Here is a tiny trained network, its code and every weight. The questions are about switching its units off for an input and a target symbol, where a switched-off unit gives its printed mean instead of its output.

import numpy as np


def w(rows, s, z=0):
    codes = np.array(rows[::2]) - 128.0
    scale = np.full(codes.shape[1], s)
    scale[-1] = z or s
    return codes * scale


def norm(h):
    return h / np.sqrt((h * h).mean(-1, keepdims=True) + 1e-5)


def f(y):
    return np.maximum(y, 0)


def softmax(a):
    e = np.exp(a - a.max(-1, keepdims=True))
    return e / e.sum(-1, keepdims=True)


def log_softmax(a):
    a = a - a.max(-1, keepdims=True)
    return a - np.log(np.exp(a).sum(-1, keepdims=True))


def net(x, mask):
    ids = ['αβγδεζηθλμξστφψ'.index(c) for c in x.split()]
    T = len(ids)
    res = E[ids] + P[:T]
    u = 0
    for l in range(2):
        q, k, v = (norm(res) @ M[l].T for M in (Q, K, V))
        z = softmax(np.where(np.tri(T) > 0, q @ k.T / 2**0.5, -1e9)) @ v
        res = res + np.where(mask[u], z, O[l][:, -1]) @ O[l][:, :-1]
        u += 1
        y = f(norm(res) @ A[l][:, :-1].T + A[l][:, -1])
        res = res + np.where(mask[u : u + 16], y, B[l][:, -1]) @ B[l][:, :-1]
        u += 16
    return log_softmax(norm(res)[-1] @ U[:, :-1].T + U[:, -1])


Q, K, V, O, A, B = {}, {}, {}, {}, {}, {}
E = w([
[133,126,105,89],'α',
[105,168,126,137],'β',
[127,93,104,65],'γ',
[120,123,107,124],'δ',
[91,168,125,152],'ε',
[127,160,126,103],'ζ',
[119,154,123,96],'η',
[105,112,116,118],'θ',
[101,120,131,65],'λ',
[128,162,113,148],'μ',
[89,144,151,166],'ξ',
[61,96,205,73],'σ',
[97,86,135,145],'τ',
[106,48,138,119],'φ',
[186,228,255,27],'ψ',
],0.019)
P = w([
[169,109,154,189],'0',
[51,207,141,3],'1',
[77,197,133,2],'2',
[78,212,127,55],'3',
[105,191,155,32],'4',
[118,174,160,45],'5',
[140,166,159,53],'6',
[143,165,181,69],'7',
[157,154,190,60],'8',
[181,179,220,57],'9',
],0.0074)
Q[0] = w([
[100,154,35,123],'0.h1',
[89,170,222,3],'0.h1',
],0.0068)
K[0] = w([
[54,115,160,67],'0.h1',
[176,81,254,156],'0.h1',
],0.0082)
V[0] = w([
[44,21,94,165],'0.h1',
[85,97,255,59],'0.h1',
],0.0096)
O[0] = w([
[169,92,218,225,104],'0.h1',
[4,124,154,138,255],'0.h1',
],0.013,0.0065)
A[0] = w([
[129,9,203,11,160],'0.n1',
[216,128,50,94,105],'0.n2',
[178,141,155,155,99],'0.n3',
[203,115,154,169,101],'0.n4',
[84,104,246,156,144],'0.n5',
[94,76,54,183,189],'0.n6',
[27,93,58,93,125],'0.n7',
[201,131,182,101,176],'0.n8',
[88,110,121,69,105],'0.n9',
[159,17,125,142,102],'0.n10',
[147,189,178,120,21],'0.n11',
[171,164,187,93,133],'0.n12',
[143,80,139,181,97],'0.n13',
[94,213,182,154,2],'0.n14',
[107,234,152,126,103],'0.n15',
[178,124,92,254,87],'0.n16',
],0.0094,0.0058)
B[0] = w([
[77,169,102,213,220],'0.n1',
[115,133,92,136,144],'0.n2',
[68,200,168,112,134],'0.n3',
[128,157,158,47,137],'0.n4',
[118,118,32,177,239],'0.n5',
[106,187,107,93,154],'0.n6',
[122,218,182,125,254],'0.n7',
[65,156,154,101,150],'0.n8',
[138,168,163,156,199],'0.n9',
[97,56,93,83,138],'0.n10',
[93,111,34,104,132],'0.n11',
[57,157,154,120,149],'0.n12',
[101,143,97,81,137],'0.n13',
[95,109,91,184,151],'0.n14',
[105,78,101,123,196],'0.n15',
[110,253,129,24,137],'0.n16',
],0.0073,0.0082)
Q[1] = w([
[2,194,74,149],'1.h1',
[238,73,204,110],'1.h1',
],0.015)
K[1] = w([
[255,120,139,176],'1.h1',
[16,129,115,69],'1.h1',
],0.016)
V[1] = w([
[61,103,84,141],'1.h1',
[137,153,248,139],'1.h1',
],0.017)
O[1] = w([
[5,17,181,61,34],'1.h1',
[127,216,177,218,255],'1.h1',
],0.011,0.00048)
A[1] = w([
[97,83,164,127,217],'1.n1',
[187,171,125,98,26],'1.n2',
[122,174,134,110,88],'1.n3',
[152,153,135,98,30],'1.n4',
[124,109,50,218,131],'1.n5',
[127,139,204,129,97],'1.n6',
[149,9,98,59,195],'1.n7',
[128,175,119,84,178],'1.n8',
[69,134,168,146,96],'1.n9',
[154,182,100,142,129],'1.n10',
[78,75,201,141,105],'1.n11',
[178,152,131,88,3],'1.n12',
[181,75,116,110,108],'1.n13',
[194,161,165,177,94],'1.n14',
[218,142,141,189,93],'1.n15',
[96,152,171,85,138],'1.n16',
],0.015,0.0055)
B[1] = w([
[217,117,106,149,245],'1.n1',
[59,151,78,151,147],'1.n2',
[132,124,120,166,182],'1.n3',
[95,141,104,171,132],'1.n4',
[218,94,98,134,192],'1.n5',
[138,91,100,120,162],'1.n6',
[254,86,252,134,230],'1.n7',
[163,95,75,169,250],'1.n8',
[155,142,50,116,249],'1.n9',
[109,69,105,137,210],'1.n10',
[188,113,19,118,225],'1.n11',
[66,135,32,169,133],'1.n12',
[130,171,163,129,134],'1.n13',
[97,145,208,60,190],'1.n14',
[121,6,158,70,181],'1.n15',
[127,78,60,169,255],'1.n16',
],0.0088,0.0064)
U = w([
[202,87,134,98,112],'α',
[197,84,151,88,141],'β',
[96,23,186,136,77],'γ',
[227,175,129,121,170],'δ',
[132,182,71,127,41],'ε',
[153,132,93,50,103],'ζ',
[105,128,104,63,102],'η',
[99,120,217,148,255],'θ',
[59,93,139,125,120],'λ',
[208,149,8,95,92],'μ',
[151,96,53,142,88],'ξ',
[37,83,165,149,182],'σ',
[149,61,100,205,138],'τ',
[145,20,91,207,120],'φ',
[56,199,132,49,165],'ψ',
],0.014,0.0076)

Each question gives the input, a string of symbols that net reads in full, and the target symbol t.
The units are the heads (2 rows each of Q, K, V and O) and the neurons (one row each of A and B). Each row of codes is followed by its name. A weight is (code - 128) times the scale printed after its matrix; where a second scale follows, it is the last column's (O, A, B and U).
mask holds one flag per unit, layer by layer, with each layer's heads first. A switched-off unit (its flag False) gives its mean, the last column of its rows in O or B, instead of its output. The means were averaged over made-up inputs and are rounded, as every weight is.
A unit's drop is (log p(t) with every unit on - log p(t) with that unit switched off) / (log p(t) with every unit on - log p(t) with every unit switched off).
The circuit of an input: a set's keep is (log p(t) with only the set's units on - log p(t) with every unit switched off) / (log p(t) with every unit on - log p(t) with every unit switched off). Starting from the 12 units with the biggest drops (on a tie, the unit counted first), units are removed one at a time, each time the one whose removal leaves the highest keep (on an exact tie, the one counted first), for as long as the keep stays at least 0.8.
units of the circuit, in order: the units of the circuit, biggest drop first
unit that matters most: the unit with the biggest drop
top k neurons: the k neurons with the biggest drops, biggest first
top k neurons in layer l: the k neurons of layer l with the biggest drops, biggest first
drop when u is switched off: that unit's drop, to one decimal
input θ δ φ δ φ ψ μ α θ, target θ: units of the circuit, in order	(0.h1 1.h1)
input δ ξ τ γ ζ, target δ: unit that matters most	0.h1
input θ ζ ξ δ μ ψ, target θ: units of the circuit, in order	(1.h1 1.n11)
input θ ξ σ η β ξ θ σ α τ, target θ: units of the circuit, in order	(1.h1 0.h1)
input θ δ ε μ η ε ψ α ζ, target θ: units of the circuit, in order	(1.h1 1.n11)
input θ τ α, target θ: units of the circuit, in order	(1.h1 0.h1)
input σ ζ ξ σ ζ φ, target σ: top 2 neurons in layer 1	(1.n8 1.n5)
input θ η η ε μ θ ε θ, target θ: units of the circuit, in order	(1.h1 0.h1)
input μ δ θ θ α μ θ φ, target μ: top 2 neurons in layer 0	(0.n1 0.n5)
input δ ε ξ, target δ: units of the circuit, in order	(0.h1 1.h1)
input θ ψ θ ξ, target θ: units of the circuit, in order	(1.h1 1.n11)
input σ ζ σ δ θ τ δ σ ψ, target σ: units of the circuit, in order	(0.h1 1.h1)
input θ ξ ζ τ β λ, target θ: units of the circuit, in order	(1.h1 0.h1)
input σ μ α τ, target σ: top 2 neurons in layer 1	(1.n8 1.n5)
input τ λ α ζ δ τ φ γ, target φ: top 2 neurons	(0.n5 0.n7)
input η φ τ δ, target φ: top 2 neurons in layer 0	(0.n1 0.n5)
input μ θ ζ σ μ ε ψ ψ β ξ, target μ: top neuron	(1.n8)
input θ μ ξ ψ ψ μ σ, target θ: top 3 neurons	(0.n16 0.n4 0.n1)
input δ θ θ, target δ: drop when 1.h1 is switched off	0.6
input σ τ δ, target σ: drop when 1.n2 is switched off	0.0
